(in the rows, 128 means zero)
[ 91  91 126 131 115 102 130 169 148 111 128 147 164 124 102 131  70 115
  84 152 156 114 146 129 123 112 106 135 126 132 207  86 161 131 217  86
 127  99 140 151 142 116]
mupi
[150 146 129 167 136 110 157 133 140 143 136 108 162 125 121 127 120 129
  97 100 136 139 130 124  97 143 124 137 134 134 175  90 136 113 175 111
 124 142 138 145  85  62]
zat
[115  71 181 140  88 158 120 157  75 122 124 132 118 115 151 138  94 170
 112 148  99 104 163 169 136 111 108 111 126 171 129 136 167 116 139 130
 104 102 168  96 150 137]
Tar
[129 141 146 134 168 128 119  83 188 150 111 139 123 132 125 145 146 147
 109 138 140 146  92 116 126 120 141 136 124  88 119 119 107 136 126  98
 116 122 120 142 148 122]
taf
[126 124 113 124 104 122 144 141 115 122 144 119 142 132 127 140 119 119
 116 117 139 137 156 136 100 133 112 127 152 136 176 129 140 112 134 128
 132 115 126 127 105 119]
mupi
[123 119 124 147 118 149 147 148 108 119 146 119 136 140 137 129 124 149
 141 110 139 143 143 130 118 136 114 105 152 124 154 139 153 121 125 138
 122  92 131 108 135 131]
Nom
[172 133 169 139 177 141 153 114  66 133 135 140 119 147 112 113 137 138
 127  81 148 130  68 127 155 127 115 138 122 164 171 122 165 138 167 171
 161  91 145  81 140 133]
Nom
[117 127 126 119 131 137 124 141 133 145 118 131 106 129 132 141 146 144
 146 142 135 143 138 124 121 153 138 137 133 130 118 102 122 141 152 139
 133 122 132  70 108 100]
taf
[ 95 130 135 115 122  84 119 132 165 149  98 114  97 158 127 100 155 124
 118 102 157  97 124 136 117 119 147 127 110 127 119 158 109  99 122 100
 115 128 115 148 146 105]
mupi
[130 121 135 131 124 149 133 142 102 104 146 119 134 134 125 132 136 139
 125 125 143 128 137 142 123 140 126 111 144 130 159 128 138 121 142 109
 117 116 131  92 138 117]
kas
[122 134 126 143 132 135 147 153  88 124 139 127 124 135 127 120 126 139
 149 115 136 145 129 127 137 137 119 106 164 124 151 137 160 122 134 134
 116 103 135 115 154 140]
Nom
[123  89 111 129 115 129 153 118  51 122 125 133 110 158 110 131 115 123
 113 129 146  87  98 117 109 105 118 149 119  93 104  82  78 177 169 128
 104  81 166 101  99 134]
Dezas
[117 152 167 149 137 109 121 145 200 150 124 126 132 141 113 129 129 126
  94 117 115 149 114 144 117 134 132 131 163 108 185 113 140 118 111 107
 118 103 136 144 146  99]
refe
[153 146  99 159 164 175 139 129 170 131 122 132 137 145 117 110 133 162
 134  99 138 130 119 127 143 156 133 103 164 121  54 105 151 118 170 109
 102 161 150  97 170  83]
zat
[128 123 122 124 118 146 132 158  84 108 142 118 132 120 144 135 113 129
 151 112 131 138 146 127 110 134 125 105 129 130 160 144 146 119 107 126
 126 101 143 115 133 117]
Tar
[119 142 131 113 143 120 131 129 158 135 142 132 166 126 115 143 105 131
 116 134 104 135 115 110 146 143 129 137 139 130 127 135 137 137 111 110
 137 156 121 159 113 137]
suza
[137 129 131 130 127 145 146 136 136 111 154 113 145 133 121 135 112 139
 122 116 140 140 154 129 111 144 119 122 146 132 172 144 156  97 126 118
 127 127 114 118 111 131]
Nom
[113 152 123 126 125 149 120 134 173 139 150 123 135 134 146 119 158 111
 146 113 113 136 117 138 139 128 143  76 161 120 135 117 150 118  70  93
 127 133 141 123 173 141]
refe
[102 139 153 143 143 129 110 152 163 150 131 119 147 100 106 125 135 112
  89 158 130 151 115 138 150 115 129 108 149 107 178 103 125 121 150 110
 130  89 116 146 139 127]
taf
[134 116 108 129 109 128 152 139 126 102 136 120 144 131 124 145 117 127
 144 124 141 146 145 123 126 127 119 109 144 114 162 127 137 124 140 135
 119  95 131 122 119 124]
refe
[140 111 101 116 184 116 148  98 120 145 122 145  87 129  69 127 164 143
 123  76 124 147  88  80 110 136 114 173  96 123 136 103  87 167 167 131
 113 160  94 131 122 101]
zat
[147 128 132 146 159 150 119  67 193 175 111 145 110 108 117 147 141 113
 131 111 120 140 119 117 129 105 108 138 132 110 152  85  92 126 143 130
 118 134 110 106 163 129]
zat
[136 135 135 130 131 138 137 139 135 103 155 123 150 120 122 148 101 109
 127 116 131 134 146 139 115 136 122 136 147 131 187 128 154 105 123 139
 130 136 123 130 107 127]
suza
[129 111  76 162 162 101 137  95 153 155 102 124 116 127 113 139 102 139
 121 112 136 111 119 116 129 126 102 143 144 101 155 126 104 137 144  92
 101 146 133 145 151 110]
zat
[134 135 139  96  85 134 142 117 179 100 119 127 160 126 123 129  85 140
 103 123 162  75 160 132  87 130 135 133 138 106 165 151 135 117 155 113
 132 151 105 139 138 113]
refe
[140  92  97 139 135 139 144 146 168 103 135 108 137 132 123 158 125  83
 142 127 128 157 131 140 149 115 100 100 142 142 168 140 105 118 130 136
 132 115 162 108  93 141]
Dezas
[126 175 148 104 127 126 152 144 115 147 113 131 168 130 100 126 122  54
 148 108  96 153  97 130 110 127 150 161 131 142 145 114 104 114 128 135
 129 111 165 155  99 145]
Dezas
[122 110 126 141 106 119 143 152  91 125 121 125 137 137 122 131 121 147
 132 116 146 132 143 130 106 132 116 118 141 119 145 133 149 143 166 134
 110  82 132 132 133 108]
mupi
[142 165 163 108 136 106 121  95 203 133 136 128 102 157 130 118 156 125
 122 116 102 118 109 128 125 152 149 151 148 138 144 135 121 104  67 117
 138 162 152  97 128 127]
kas
[101 143  70 117 152 172 122  67 123 156 138 156 160 130 126  95 142 136
 119 105 138 125 126 134 114 146 129 122 134  95  33  86  94 159 153  68
 109 129 114 148 150 114]
mupi
[149  95 117 126 134 118 124 108 175 116 138  98 117 144 114 153  96 137
 157 102 121 120 137 118 129 124 141 139 120 117 171 165 124 100  93  71
 132 148 138  99 124 109]
Tar
[124 123 123 104 110 101 133 134 117 119 124 124 149 131 117 127 133 147
 117 149 116 129 136 119 144 126 117 119 127 144 122 152 145 136 146 114
 119 117 118 151 116 123]
mupi
[142 112 106 122 135 106 126  95 252 148 119 121 181 157 107 153 160 135
 104  85 131 148 126 124 138 138 115 147 171 121 161 133 132 144 145 152
 139 167 125 124  97 102]
Dezas
[107 158  87 102 122 151 134 177  74 138 163 126 120 116 133 103 143  73
 121 112 115 120 156 157 152 130 177 117 147 165 153 100 105  79 135 128
 124 185 146  56 123 111]
kas
[135 127 151 136 165 119 127 119 166 126 128 117 133 137 101 133 115 171
 114 141 122 157 117 120 142 149 120 138 129 136 138 161 150 118 138  80
 118 123 103 159 121 135]
Nom
[122 134 147 132 125 149 133 145 127 118 148 131 141 117 129 145 127 124
 144 107 140 155 143 127 122 134 123 106 157 120 168 114 156 126 133 139
 114 114 116 117 137 124]
suza
[178 146  93  86 154 120 176  77 151 121 155 132 155 111 123 102  96  78
 141 147  92  85 140 129 115 126 118 113 151  94 192 159  93 136 107  99
 139 199 138 126 128 166]
Nom
[129 154 121 113 157 152 119  85 177 107 143 130 128 106 117 134 127  92
 145 128 125 123 127 133 119 130 134 137 111 141 178  89 124  80 154  55
 131 165 113 114 150 115]
zat
[143 143 111 151 155 138 149 101 133 128 120 126 120 126 144 101 127 150
 122  89 164  94 118 125 129 138 111  92 138 126 104 135 128 114 147 108
 118 150 125 119 165  84]
zat
[123  96 139 134 137 133 147 142 118 132 128 123 133 140 128 139 120 157
 125 125 141 153 137 124 121 130 133 106 144 115 147 138 139 129 137 115
 106  95 140 114 129 126]
taf
[115 151  85 150 123 118 135 109  82 150 116 132  72 101 142 118 136 112
 147 120 110 112 119 143 166 107 111 138 148 164 124 108 116  82 117 157
 112 150 140 118 156 144]
zat
[105 104 116 106 120 128 104 112 161 135 132 113 119 139 127 117 166 148
 114 138 152 113 162 132 145 116 153  91 145  93  85 155 108 128 122  97
 104 157  85 108 128 104]
taf
[121 119 113 149 109 145 141 137  62 122 146 117 133 134 138 140 123 151
 121 112 130 132 142 124 117 132 126 113 150 124 140 112 137 124 151 131
 112  94 133 104 126 100]
zat
[146 140 171 120 157 127 135 118 170 158 131 143 136 127 112 143 125 136
 116 117 119 139 128 110 126 152 152 131 151 107 156 123 126 125 145 108
 122 166 118  94 161 124]
kas
[138 144 111 109 140 137 124 118 146 117 133 112 175 105 135 131 119 133
 139 129 131 140 134 116 118 154 121 117 108 142 132 138 142 125 122  79
 139 146 124 169 105 122]
Tar
[142 169  93 126 143 126 155 136 148 144 139 108 162 116 140 107 154 118
 165 144  90 124 127 133 122 138 151  93 143 114 149 102 127 100 153  95
 115 172 130 116 154  98]
zat
[129 120 140 127 138 144 128 145 135 115 154 119 150 131 118 141 104 120
 115 113 137 137 147 141 110 152 114 124 148 145 159 137 152 107 126 121
 139 126 115 117 101 120]
Dezas
[140 132 115 146 139 105 147 132 155 160 111 127 113 122 149 122 162  95
 132 110 153 141 125 131 127 108 119 100 120 134 149 105 115 114 148 150
 119 130 141 133 132 121]
mupi
[133 148 138 137 137 140 135 132 111 122 137 128 139 140 124 123 124 148
 129 109 137 144 118 122 132 139 128 120 148 127 149 138 160 135 133 117
 122 101 133 118 139 117]
Nom
[131 120 141 127 116 140 143 144 125 102 153 119 137 116 116 147 105 119
 107 127 132 139 146 134 119 133 115 122 131 137 175 125 138 104 135 127
 139 109 116 126 102 125]
refe
[127 156 160 123 141 111 162 113 152 149 115 140 100 155 133 112 157 119
 108  95 130  99  65 126 118 124 120 135 125 127 136 109 106 112 126 152
 153 115 163 105 164 121]
mupi
[138 175  80 135 163 133 136 160 143 117 150 137 114 116 143  99 116 111
 146 129 132 117 139 140 123 161 117 100 148 146 118 126 174  84 102 124
 133 161 134 123 159 115]
mupi
[154 127 150 127 139 139 128  68 119 134 125 127 145 138 142 158 161 138
 137 119 130 103 104 146 145 127 121 136 135 125  94 147 135 142 131 154
 143 170 118 125 128 149]
suza
[141 123 152 132 110 134 137 140 109 124 132 123 150 131 143 134 113 149
 149 113 134 145 146 118 111 141 133 116 137 121 136 131 158 124 136 140
 131 100 141 125 128 119]
Tar
[132 102 136 123 130 137 151 133 129 109 148 118 142 131 117 136 120 134
 122 121 139 149 146 136 109 134 121 124 139 132 169 138 138 108 132 127
 132 116 127 117 100 123]
taf
[ 95 115 174  95  55 139 146 126  83 102 126 110 169 143 104 140 171 159
 124 140 120 166 135 119 117 127 120 140 118 139  73 134 100 157 157 133
 137  63 115 125  44  87]
taf
[113 127 120 121 132 100 142 105 186 121 119 111 109 149 104 112 106 109
 131 114 125 107  64 129 147 130 136 171 109 159 179 134  87 144 152  56
 176 147 181 145 105 138]
Nom
[112 104 143 118 125 125 134 118 121 129 123 138 132 138 124 138 120 141
 123 131 137 133 135 120 126 135 128 127 145 107 132 132 127 150 140 127
 126  98 140 109 125 124]
taf
[139 160  97 113 125  99 135 158 106 140 131 126 101 124 156  77  94 134
 116 171 120  77 160 140  82 147 141 135 142  99 128 113 105 124 113 147
 121 144 138 125 113 108]
Tar
[120 144 127 134 122 134 129 140 117 112 139 129 149 127 122 138 117 130
 141 114 138 136 119 126 139 131 131 128 157 118 155 119 154 138 141 140
 122 110 132 134 134 123]
suza
[ 81 121 160 101 107 138 126 139 128 143 126 131 132 123 122 127 124 140
  84 169 106  82 130 140 162 111 118 101 168 104 101 159 116 103  98 140
 139 124 113 106 175 162]
taf
[107  92 138 115 120 138 126 117 134 108 115 121 146 117 116 146 130 122
 138 144 127 142 163 126 142 115 132  91 127  90 113 173 111 130 132 106
  91  93 123 133 131 130]
taf
[153 122 114 124 184 160 124 119 210 119 136 103 149 128 116 106 136 115
 181 104 133 138 137 163 134 157 124  88 135 155 150 143 152  92 134  63
 117 148 125  96 139 109]
Dezas
[143 107 126 115 146 144 116 104 179 132 144 112 162 140 113 125 119 149
 129 116 116 131 130 131 118 163 120 118 143 138 109 159 133 161 111  79
 139 146 118 142  93 131]
Dezas
[124 105 182 185  87 109 133 158 177 111 117 110  61 158  92  96  91 220
 111 112 104  76  93 119 111 133 125 153 143 131 130 121 169 129 130 107
  97  94 173 128 166  90]
zat
[116 143 209 131 121 148  95 149  87 104 120 152 104 131  82 164 114 103
 111 154 123 137  87 150  98 107 108 207  96 162 129 113 136 130 147 146
 154  88 103 142 109 126]
Dezas
[165 122 187 114 154 114 122  82 167 125 148 143  96 126 114  88 130 138
  90 132 152 103 110 129 145 134 126 148 109 170 107 122 143 123 146 153
 184 168 106 127  86 132]
taf
[123  92 133 126 111 140 143 136 117 105 142 115 147 133 131 136 130 152
 135 124 146 135 147 128 111 133 125 106 132 126 152 134 152 137 140 117
 123 100 137 110 109 115]
taf
[ 83  99  49 157 134 164 144 198  49 147 152 130 112  90 125  84 121 111
 136 144 139 125 167 138 129 117 100  64 147 114 108  68 102 134 182 119
  92 123 106 117 161 117]
zat
[129 129 132 145 137 144 143 154  78 123 134 122 130 133 129 133 124 144
 138 127 133 145 134 131 133 135 123 104 151 116 148 150 153 123 139 141
 109  90 129 116 149 140]
Nom
[131 132 107 124 151 131 128 121 126 125 143 120 165 128 109 130 110 149
 117 123 123 133 136 116 124 164 119 131 150 142 141 127 162 125 150  76
 128 155 112 150 121 114]
zat
[135 146 149 132 144 122 132  99 199 136 120 129 125 124 113 108 167 122
 138 105 149 115  94 132 134 140 103 130 130 144 105  99 131 123 157 129
 146 165 112 127 125 110]
Dezas
[148 155 154 143 137 149 148 108 170 138 114 128 140 138 105  91 148 156
 129 111 163 114 113 114 119 150 115 125 147 100  86  98 149 123 172 144
 115 116 120 128 145 134]
Nom
[153 139 143 104 128 114 117 129 151 127 101 121 128 124  98 128 129 132
  96 150 130 137 136 150 122 135 115 160 132 152 172 150 108 145 190 141
 140 111 107 129  89  96]
mupi
[139 136 141 128 130 148 147 134 137 111 152 117 146 122 120 128 121 132
 126 116 132 141 148 130 109 146 119 121 138 135 172 137 152 105 137 123
 129 127 117 121 113 130]
Nom
[116 118 130 140 118 141 141 162  79 106 145 118 146 126 126 137 101 139
 149 125 135 134 144 147 127 130 129 115 154 121 169 128 157 119 154 131
 108  96 126 119 135 122]
suza
[134 109 133 130 121 148 140 139 118 111 149 116 147 119 133 142  93 130
 124 106 146 139 159 128 101 139 115 121 131 131 163 135 143  98 123 120
 137 119 129 129 112 126]
Tar
[135 113 133 116 125 137 137 148  84 117 143 124 147 130 135 133 104 128
 144 117 131 138 149 123 127 133 127 101 144 120 156 137 140 132 132 112
 130 106 145  99 131 111]
Tar
